Here is a tiny trained network, its code and every weight. The questions are about switching its units off for an input and a target symbol, where a switched-off unit gives its printed mean instead of its output.

import numpy as np


def w(rows, s, z=0):
    codes = np.array(rows[::2]) - 128.0
    scale = np.full(codes.shape[1], s)
    scale[-1] = z or s
    return codes * scale


def norm(h):
    return h / np.sqrt((h * h).mean(-1, keepdims=True) + 1e-5)


def f(y):
    return np.maximum(y, 0)


def softmax(a):
    e = np.exp(a - a.max(-1, keepdims=True))
    return e / e.sum(-1, keepdims=True)


def log_softmax(a):
    a = a - a.max(-1, keepdims=True)
    return a - np.log(np.exp(a).sum(-1, keepdims=True))


def net(x, mask):
    ids = ['αθλμπστφψ'.index(c) for c in x.split()]
    T = len(ids)
    res = E[ids] + P[:T]
    u = 0
    for l in range(2):
        r = norm(res)
        for j in range(2):
            rows = slice(3 * j, 3 * j + 3)
            q, k, v = (r @ M[l][rows].T for M in (Q, K, V))
            z = softmax(np.where(np.tri(T) > 0, q @ k.T / 3**0.5, -1e9)) @ v
            o = O[l][rows]
            res = res + np.where(mask[u + j], z, o[:, -1]) @ o[:, :-1]
        u += 2
        y = f(norm(res) @ A[l][:, :-1].T + A[l][:, -1])
        res = res + np.where(mask[u : u + 4], y, B[l][:, -1]) @ B[l][:, :-1]
        u += 4
    return log_softmax(norm(res)[-1] @ U[:, :-1].T + U[:, -1])


Q, K, V, O, A, B = {}, {}, {}, {}, {}, {}
E = w([
[101,96,186,23],'α',
[155,130,67,130],'θ',
[105,124,91,132],'λ',
[94,187,151,208],'μ',
[106,221,99,39],'π',
[237,172,170,160],'σ',
[128,10,6,46],'τ',
[179,147,226,84],'φ',
[230,129,72,173],'ψ',
],0.018)
P = w([
[101,233,48,1],'0',
[133,219,23,58],'1',
[148,193,30,73],'2',
[140,177,60,106],'3',
[137,161,89,124],'4',
[131,133,107,143],'5',
[127,108,132,161],'6',
[110,105,145,182],'7',
[86,137,151,204],'8',
],0.0084)
Q[0] = w([
[102,72,179,105],'L0H0',
[101,247,146,151],'L0H0',
[143,66,135,94],'L0H0',
[127,112,173,138],'L0H1',
[84,159,115,90],'L0H1',
[119,150,137,195],'L0H1',
],0.016)
K[0] = w([
[103,146,124,64],'L0H0',
[139,2,226,177],'L0H0',
[58,237,147,102],'L0H0',
[112,129,202,165],'L0H1',
[101,117,106,106],'L0H1',
[44,157,95,155],'L0H1',
],0.0092)
V[0] = w([
[36,171,58,146],'L0H0',
[111,248,194,86],'L0H0',
[253,197,96,169],'L0H0',
[171,211,162,151],'L0H1',
[231,66,127,97],'L0H1',
[74,184,32,40],'L0H1',
],0.0072)
O[0] = w([
[91,57,172,231,173],'L0H0',
[156,194,255,198,196],'L0H0',
[189,173,111,201,229],'L0H0',
[160,127,115,58,187],'L0H1',
[79,208,83,136,61],'L0H1',
[112,48,152,129,255],'L0H1',
],0.0067,0.0066)
A[0] = w([
[193,72,87,125,177],'L0N0',
[93,182,27,144,82],'L0N1',
[27,246,124,2,177],'L0N2',
[242,165,179,171,4],'L0N3',
],0.0065,0.0038)
B[0] = w([
[118,165,195,198,193],'L0N0',
[134,33,123,151,166],'L0N1',
[132,114,166,255,253],'L0N2',
[144,118,86,44,199],'L0N3',
],0.0092,0.0044)
Q[1] = w([
[166,87,183,249],'L1H0',
[76,162,65,72],'L1H0',
[193,86,131,151],'L1H0',
[100,67,117,143],'L1H1',
[111,102,78,110],'L1H1',
[139,127,158,95],'L1H1',
],0.016)
K[1] = w([
[221,37,191,227],'L1H0',
[2,79,113,35],'L1H0',
[170,124,107,148],'L1H0',
[59,88,115,130],'L1H1',
[21,91,11,187],'L1H1',
[106,218,158,19],'L1H1',
],0.0089)
V[1] = w([
[63,169,116,153],'L1H0',
[2,185,122,111],'L1H0',
[201,55,191,69],'L1H0',
[73,196,144,168],'L1H1',
[244,67,193,74],'L1H1',
[89,195,98,145],'L1H1',
],0.0088)
O[1] = w([
[91,147,218,148,134],'L1H0',
[55,151,169,89,3],'L1H0',
[141,180,77,112,63],'L1H0',
[94,110,106,203,196],'L1H1',
[103,195,105,13,148],'L1H1',
[126,65,154,254,134],'L1H1',
],0.0093,0.0049)
A[1] = w([
[220,124,129,111,60],'L1N0',
[128,53,164,228,105],'L1N1',
[127,91,253,79,124],'L1N2',
[114,66,180,37,2],'L1N3',
],0.0079,0.0067)
B[1] = w([
[61,175,95,137,146],'L1N0',
[87,107,94,82,253],'L1N1',
[125,202,5,190,166],'L1N2',
[118,87,180,157,131],'L1N3',
],0.012,0.0071)
U = w([
[2,180,40,109,2],'α',
[192,98,48,169,55],'θ',
[40,42,117,61,185],'λ',
[104,110,247,209,200],'μ',
[82,126,208,211,136],'π',
[153,146,205,57,228],'σ',
[89,45,106,20,144],'τ',
[98,131,206,13,193],'φ',
[228,146,120,169,37],'ψ',
],0.01,0.0063)

Each question gives the input, a string of symbols that net reads in full, and the target symbol t.
The units are the heads (3 rows each of Q, K, V and O) and the neurons (one row each of A and B). Each row of codes is followed by its name. A weight is (code - 128) times the scale printed after its matrix; where a second scale follows, it is the last column's (O, A, B and U).
mask holds one flag per unit, layer by layer, with each layer's heads first. A switched-off unit (its flag False) gives its mean, the last column of its rows in O or B, instead of its output. The means were averaged over made-up inputs and are rounded, as every weight is.
A unit's drop is (log p(t) with every unit on - log p(t) with that unit switched off) / (log p(t) with every unit on - log p(t) with every unit switched off).
The circuit of an input: a set's keep is (log p(t) with only the set's units on - log p(t) with every unit switched off) / (log p(t) with every unit on - log p(t) with every unit switched off). Starting from all 12 units, units are removed one at a time, each time the one whose removal leaves the highest keep (on an exact tie, the one counted first), for as long as the keep stays at least 0.8.
units of the circuit, in order: the units of the circuit, biggest drop first
k most important neurons of layer l: the k neurons of layer l with the biggest drops, biggest first
which heads matter: for each layer, one digit per head in row order, 1 if its drop is at least 0.15 and else 0, layers parted by /
drop when u is switched off: that unit's drop, to one decimal
input π π μ μ μ τ φ, target σ: units of the circuit, in order	L0N2, L1H1
input π σ μ, target ψ: which heads matter	10 / 00
input π μ π π, target π: which heads matter	00 / 00
input θ μ μ λ α μ φ φ π, target σ: units of the circuit, in order	L0H0
input π μ λ, target μ: 2 most important neurons of layer 0	L0N0, L0N3
input τ τ μ μ σ π τ α, target α: which heads matter	00 / 00
input ψ π μ ψ ψ μ μ, target θ: 2 most important neurons of layer 0	L0N0, L0N2
input μ τ φ μ ψ μ, target θ: units of the circuit, in order	L0H0, L1H0
input τ μ μ τ π μ μ φ π, target σ: which heads matter	10 / 01
input τ μ μ τ μ α μ, target α: 3 most important neurons of layer 0	L0N2, L0N0, L0N1
input π μ θ μ λ α τ μ, target λ: units of the circuit, in order	L0H0, L1N1
input μ μ ψ μ θ φ μ, target σ: which heads matter	10 / 01
input α τ μ, target λ: units of the circuit, in order	L0H0, L0N1
input π α μ λ μ λ ψ ψ φ, target σ: units of the circuit, in order	L1H1
input τ τ α μ π μ σ π, target ψ: 2 most important neurons of layer 0	L0N2, L0N1
input ψ π ψ φ λ θ φ α λ, target λ: 2 most important neurons of layer 1	L1N1, L1N2
input φ μ ψ π, target θ: drop when L0H0 is switched off	0.3
input ψ μ μ π τ π, target λ: drop when L0N0 is switched off	0.1
input μ α μ μ π ψ α, target θ: drop when L1N3 is switched off	0.0
input μ μ σ, target σ: drop when L0N3 is switched off	0.2
input μ ψ μ ψ π, target θ: most important neuron of layer 0	L0N2
